Here is a tiny trained network, its code and every weight. The questions are about switching its units off for an input and a class, where a switched-off unit gives its printed mean instead of its output.

import numpy as np


def w(rows, s, z=0):
    codes = np.array(rows[::2]) - 128.0
    scale = np.full(codes.shape[1], s)
    scale[-1] = z or s
    return codes * scale


def norm(h):
    return h / np.sqrt((h * h).mean(-1, keepdims=True) + 1e-5)


def f(y):
    return np.maximum(y, 0)


def log_softmax(a):
    a = a - a.max(-1, keepdims=True)
    return a - np.log(np.exp(a).sum(-1, keepdims=True))


def net(x, mask):
    res = np.array(x, float).reshape(1, 4) / 4 @ E
    u = 0
    for l in range(2):
        y = f(norm(res) @ A[l][:, :-1].T + A[l][:, -1])
        res = res + np.where(mask[u : u + 14], y, B[l][:, -1]) @ B[l][:, :-1]
        u += 14
    return log_softmax(norm(res)[-1] @ U[:, :-1].T + U[:, -1])


A, B = {}, {}
E = w([
[17,159,119,140,173,60,215,110,157,65,107],'x0',
[77,134,153,114,158,105,82,196,143,176,151],'x1',
[145,171,107,200,139,164,145,159,159,97,177],'x2',
[96,232,199,63,1,216,102,184,131,55,87],'x3',
],0.0045)
A[0] = w([
[160,68,140,134,160,159,50,116,134,111,170,35],'L0N1',
[58,132,203,133,164,67,114,152,154,116,165,95],'L0N2',
[184,131,97,106,55,159,183,101,130,62,135,112],'L0N3',
[196,79,62,202,141,52,104,145,99,207,205,74],'L0N4',
[205,109,89,146,117,153,226,10,81,122,130,48],'L0N5',
[178,184,77,210,149,161,110,173,223,97,177,65],'L0N6',
[67,91,188,127,213,107,90,208,143,197,203,3],'L0N7',
[176,149,64,253,159,117,154,192,206,137,188,88],'L0N8',
[117,130,187,138,166,140,24,183,145,190,143,128],'L0N9',
[56,102,85,184,145,22,190,44,179,71,132,59],'L0N10',
[252,81,123,116,169,132,66,143,91,185,165,127],'L0N11',
[155,86,77,96,105,140,188,50,116,89,146,45],'L0N12',
[112,20,127,24,129,38,94,85,66,173,63,108],'L0N13',
[153,149,197,122,88,177,121,172,146,121,97,68],'L0N14',
],0.0053,0.0029)
B[0] = w([
[160,130,80,84,115,165,186,173,126,135,116,164],'L0N1',
[175,59,94,137,120,167,212,152,140,97,66,176],'L0N2',
[97,84,193,164,150,117,120,184,139,134,100,192],'L0N3',
[147,211,60,155,80,100,87,68,141,144,107,255],'L0N4',
[131,63,201,224,191,161,105,161,215,123,32,208],'L0N5',
[53,51,162,75,156,170,105,78,57,153,147,196],'L0N6',
[159,60,225,212,200,147,97,133,186,79,13,185],'L0N7',
[60,67,176,114,134,153,145,76,92,161,213,225],'L0N8',
[158,97,156,192,154,172,171,113,178,74,78,197],'L0N9',
[147,117,72,91,138,104,204,207,108,154,125,236],'L0N10',
[135,139,86,105,94,115,218,202,74,132,101,244],'L0N11',
[110,78,193,158,171,110,97,157,141,108,108,170],'L0N12',
[62,75,169,153,127,173,145,65,80,133,255,210],'L0N13',
[103,135,82,186,83,89,129,145,97,173,102,196],'L0N14',
],0.0057,0.006)
A[1] = w([
[214,89,157,113,103,153,100,106,101,179,122,123],'L1N1',
[124,112,149,115,174,139,79,163,169,155,105,91],'L1N2',
[214,202,49,28,177,15,9,156,226,60,42,12],'L1N3',
[213,109,130,128,160,161,104,128,111,179,144,126],'L1N4',
[117,90,99,159,167,140,159,108,126,161,97,134],'L1N5',
[160,126,88,165,188,126,119,106,138,165,149,115],'L1N6',
[145,137,58,122,149,85,92,94,161,164,139,99],'L1N7',
[142,149,80,102,118,116,174,188,76,125,107,111],'L1N8',
[210,178,1,78,152,32,37,152,108,33,192,1],'L1N9',
[94,95,144,89,122,151,91,85,107,113,208,138],'L1N10',
[152,85,121,143,88,114,152,169,70,180,139,165],'L1N11',
[153,129,118,129,115,199,109,170,136,148,147,118],'L1N12',
[90,188,135,105,83,176,104,158,127,116,96,121],'L1N13',
[130,122,156,151,146,127,100,169,164,140,57,117],'L1N14',
],0.0096,0.0088)
B[1] = w([
[108,82,121,133,181,89,167,132,151,88,131,190],'L1N1',
[120,126,129,191,111,137,125,114,157,125,65,140],'L1N2',
[185,218,68,109,78,81,70,202,201,67,73,128],'L1N3',
[106,95,139,90,179,86,170,150,128,123,154,180],'L1N4',
[182,164,128,96,89,142,84,130,120,120,128,253],'L1N5',
[96,127,169,100,85,96,123,137,115,89,131,187],'L1N6',
[168,189,115,92,80,97,82,92,136,107,166,138],'L1N7',
[154,111,91,90,146,166,121,168,130,207,127,168],'L1N8',
[94,60,83,123,161,7,212,35,212,144,64,128],'L1N9',
[67,163,160,170,131,178,125,130,88,151,168,151],'L1N10',
[108,194,117,141,116,163,100,118,155,146,122,254],'L1N11',
[99,117,121,85,130,99,180,140,109,118,117,173],'L1N12',
[175,119,119,115,143,84,110,90,123,131,166,207],'L1N13',
[138,119,133,187,131,120,99,97,145,116,114,191],'L1N14',
],0.011,0.0096)
U = w([
[207,179,95,86,70,41,56,77,134,111,163,127],'0',
[150,38,214,196,165,110,136,138,181,55,48,97],'1',
[120,102,56,52,178,125,219,211,147,173,93,128],'2',
[48,93,202,125,147,169,152,78,56,125,221,106],'3',
[147,173,119,169,94,203,68,120,138,186,92,182],'4',
[138,137,71,105,247,170,25,127,80,85,119,1],'5',
],0.015,0.011)

Each question gives the input, the list of numbers given to net, and the class t.
The units are the neurons (one row each of A and B). Each row of codes is followed by its name. A weight is (code - 128) times the scale printed after its matrix; where a second scale follows, it is the last column's (A, B and U).
mask holds one flag per neuron, layer by layer. A switched-off neuron (its flag False) gives its mean, the last column of its row in B, instead of its output. The means were averaged over made-up inputs and are rounded, as every weight is.
A unit's drop is (log p(t) with every unit on - log p(t) with that unit switched off) / (log p(t) with every unit on - log p(t) with every unit switched off).
The circuit of an input: a set's keep is (log p(t) with only the set's units on - log p(t) with every unit switched off) / (log p(t) with every unit on - log p(t) with every unit switched off). Starting from the 12 units with the biggest drops (on a tie, the unit counted first), units are removed one at a time, each time the one whose removal leaves the highest keep (on an exact tie, the one counted first), for as long as the keep stays at least 0.8.
units of the circuit, in order: the units of the circuit, biggest drop first
most important unit: the unit with the biggest drop
k most important neurons: the k neurons with the biggest drops, biggest first
top k neurons in layer l: the k neurons of layer l with the biggest drops, biggest first
input [8,-6,-1,-2], class 2: top 2 neurons in layer 0	L0N10, L0N7
input [-3,-4,8,6], class 3: top 2 neurons in layer 0	L0N6, L0N11
input [-6,2,3,4], class 2: units of the circuit, in order	L1N12
input [7,-3,-8,-7], class 3: top 2 neurons in layer 1	L1N13, L1N8
input [7,2,-8,2], class 3: 2 most important neurons	L0N13, L0N11
input [-3,7,7,-1], class 1: top 3 neurons in layer 0	L0N7, L0N9, L0N13
input [-2,6,-6,-8], class 0: top 3 neurons in layer 0	L0N4, L0N8, L0N6
input [3,6,6,5], class 1: top 3 neurons in layer 1	L1N5, L1N11, L1N10
input [6,0,6,-1], class 2: top 4 neurons in layer 1	L1N8, L1N14, L1N6, L1N13
input [-4,5,7,3], class 3: 2 most important neurons	L0N6, L0N5
input [4,7,-7,8], class 0: 3 most important neurons	L1N13, L0N5, L0N8
input [-7,-7,-8,1], class 3: top 2 neurons in layer 0	L0N13, L0N10
input [3,3,3,2], class 4: 2 most important neurons	L0N2, L0N5
input [2,2,2,-2], class 4: top 2 neurons in layer 1	L1N13, L1N1
input [-7,-7,0,6], class 1: most important unit	L0N10
input [-7,7,-8,1], class 3: top 2 neurons in layer 1	L1N10, L1N8
input [2,5,-5,-2], class 1: 4 most important neurons	L0N7, L0N8, L0N2, L0N6
input [8,0,8,-4], class 2: 4 most important neurons	L0N10, L0N13, L0N2, L1N8
input [5,6,-3,6], class 0: 3 most important neurons	L1N13, L0N5, L0N10
input [2,-2,2,-1], class 4: 2 most important neurons	L1N1, L0N7
input [-4,-8,8,8], class 0: 4 most important neurons	L0N8, L1N13, L0N13, L0N7
input [5,-4,-2,6], class 0: most important unit	L1N13
input [-8,-2,7,-5], class 2: top 2 neurons in layer 0	L0N11, L0N13
input [-2,-7,-2,7], class 0: 2 most important neurons	L1N13, L0N7
input [4,-5,-4,-5], class 0: 2 most important neurons	L1N5, L0N7
input [-1,6,-7,6], class 3: top 2 neurons in layer 1	L1N5, L1N10
input [-7,0,-2,-5], class 2: most important unit	L0N11
